Below is a small trained network, with its code and all its weights. Each question gives an input and a class and asks what happens when units are switched off, that is, made to give their printed mean instead of their output.

import numpy as np


def w(rows, s, z=0):
    codes = np.array(rows[::2]) - 128.0
    scale = np.full(codes.shape[1], s)
    scale[-1] = z or s
    return codes * scale


def f(y):
    return y / 2 * (1 + np.tanh(0.7978845608 * (y + 0.044715 * y**3)))


def log_softmax(a):
    a = a - a.max(-1, keepdims=True)
    return a - np.log(np.exp(a).sum(-1, keepdims=True))


def net(x, mask):
    res = np.array(x, float).reshape(1, 6) / 4 @ E
    y = f(res @ A[0][:, :-1].T + A[0][:, -1])
    res = res + np.where(mask, y, B[0][:, -1]) @ B[0][:, :-1]
    return log_softmax(res[-1] @ U[:, :-1].T + U[:, -1])


A, B = {}, {}
E = w([
[126,125,122,131,129,128,132,129,124,125,131],'x0',
[151,44,109,44,84,109,110,105,213,117,233],'x1',
[125,128,122,120,114,133,139,128,119,120,128],'x2',
[129,125,131,121,125,136,133,136,129,127,125],'x3',
[144,147,171,175,92,8,241,148,165,186,144],'x4',
[51,193,166,181,100,139,102,188,164,41,197],'x5',
],0.012)
A[0] = w([
[147,109,147,114,90,83,152,125,160,145,164,88],'neuron 0',
[77,176,146,157,106,134,108,194,159,69,174,162],'neuron 1',
[136,150,186,153,83,7,252,162,165,187,131,153],'neuron 2',
[153,73,109,83,90,121,108,95,216,120,204,178],'neuron 3',
[154,172,127,162,139,146,138,137,106,118,84,251],'neuron 4',
[68,142,168,161,103,128,106,194,145,88,155,138],'neuron 5',
[159,88,106,106,140,127,130,106,145,170,107,216],'neuron 6',
[164,98,113,100,143,121,136,114,94,165,114,211],'neuron 7',
],0.014,0.012)
B[0] = w([
[158,114,140,116,121,31,164,181,159,129,156,163],'neuron 0',
[146,125,251,195,102,155,62,143,158,11,173,189],'neuron 1',
[157,211,121,184,135,31,241,168,209,151,106,252],'neuron 2',
[245,75,107,69,55,138,116,62,167,72,174,207],'neuron 3',
[36,131,159,128,203,160,94,196,32,186,78,200],'neuron 4',
[154,136,216,204,131,132,129,124,137,30,116,176],'neuron 5',
[134,150,62,46,136,121,165,99,77,148,143,190],'neuron 6',
[107,122,57,87,182,87,159,111,70,170,132,191],'neuron 7',
],0.012,0.03)
U = w([
[9,72,61,58,192,128,58,147,36,206,77,239],'0',
[85,170,79,155,169,78,207,126,100,253,2,148],'1',
[168,79,31,53,104,168,106,31,54,123,158,253],'2',
[161,137,48,83,119,54,211,101,159,173,197,80],'3',
[59,104,192,163,166,211,54,140,53,89,132,117],'4',
[89,215,185,227,171,104,167,153,139,105,89,91],'5',
[148,73,153,113,42,207,19,52,177,86,175,129],'6',
[196,120,161,160,59,63,150,131,203,81,148,10],'7',
],0.0083,0.0031)

Each question gives the input, the list of numbers given to net, and the class t.
The units are the neurons (one row each of A and B). Each row of codes is followed by its name. A weight is (code - 128) times the scale printed after its matrix; where a second scale follows, it is the last column's (A, B and U).
mask holds one flag per neuron, in row order. A switched-off neuron (its flag False) gives its mean, the last column of its row in B, instead of its output. The means were averaged over made-up inputs and are rounded, as every weight is.
A unit's drop is (log p(t) with every unit on - log p(t) with that unit switched off) / (log p(t) with every unit on - log p(t) with every unit switched off).
The circuit of an input: a set's keep is (log p(t) with only the set's units on - log p(t) with every unit switched off) / (log p(t) with every unit on - log p(t) with every unit switched off). Starting from all 8 units, units are removed one at a time, each time the one whose removal leaves the highest keep (on an exact tie, the one counted first), for as long as the keep stays at least 0.8.
units of the circuit, in order: the units of the circuit, biggest drop first
most important unit: the unit with the biggest drop
top k neurons: the k neurons with the biggest drops, biggest first
drop when u is switched off: that unit's drop, to one decimal
input [5,4,-5,6,0,-4], class 2: top neuron -> [neuron 2]
input [0,1,0,3,-5,3], class 6: top 2 neurons -> [neuron 2; neuron 4]
input [-3,-3,-2,3,-4,0], class 0: units of the circuit, in order -> [neuron 2; neuron 1]
input [7,0,2,7,7,-5], class 1: top 2 neurons -> [neuron 3; neuron 2]
input [-3,-3,-4,6,6,0], class 1: top 2 neurons -> [neuron 1; neuron 5]
input [5,1,2,6,4,0], class 3: top 2 neurons -> [neuron 1; neuron 4]
input [8,0,4,4,-6,6], class 4: top 2 neurons -> [neuron 2; neuron 3]
input [7,-1,3,1,-1,4], class 4: top 2 neurons -> [neuron 2; neuron 3]
input [-7,4,-7,-6,-8,1], class 6: top 2 neurons -> [neuron 2; neuron 7]
input [2,-3,1,6,3,0], class 1: top 2 neurons -> [neuron 1; neuron 5]
input [-5,7,-3,-5,0,-1], class 2: top 2 neurons -> [neuron 2; neuron 3]
input [-3,2,8,-3,0,8], class 6: drop when neuron 2 is switched off -> 0.8
input [6,-8,-1,-7,-5,-3], class 0: drop when neuron 2 is switched off -> 0.4
input [6,-1,-4,-4,-6,6], class 4: drop when neuron 2 is switched off -> 0.9
input [3,-5,8,-6,2,-1], class 1: most important unit -> neuron 1
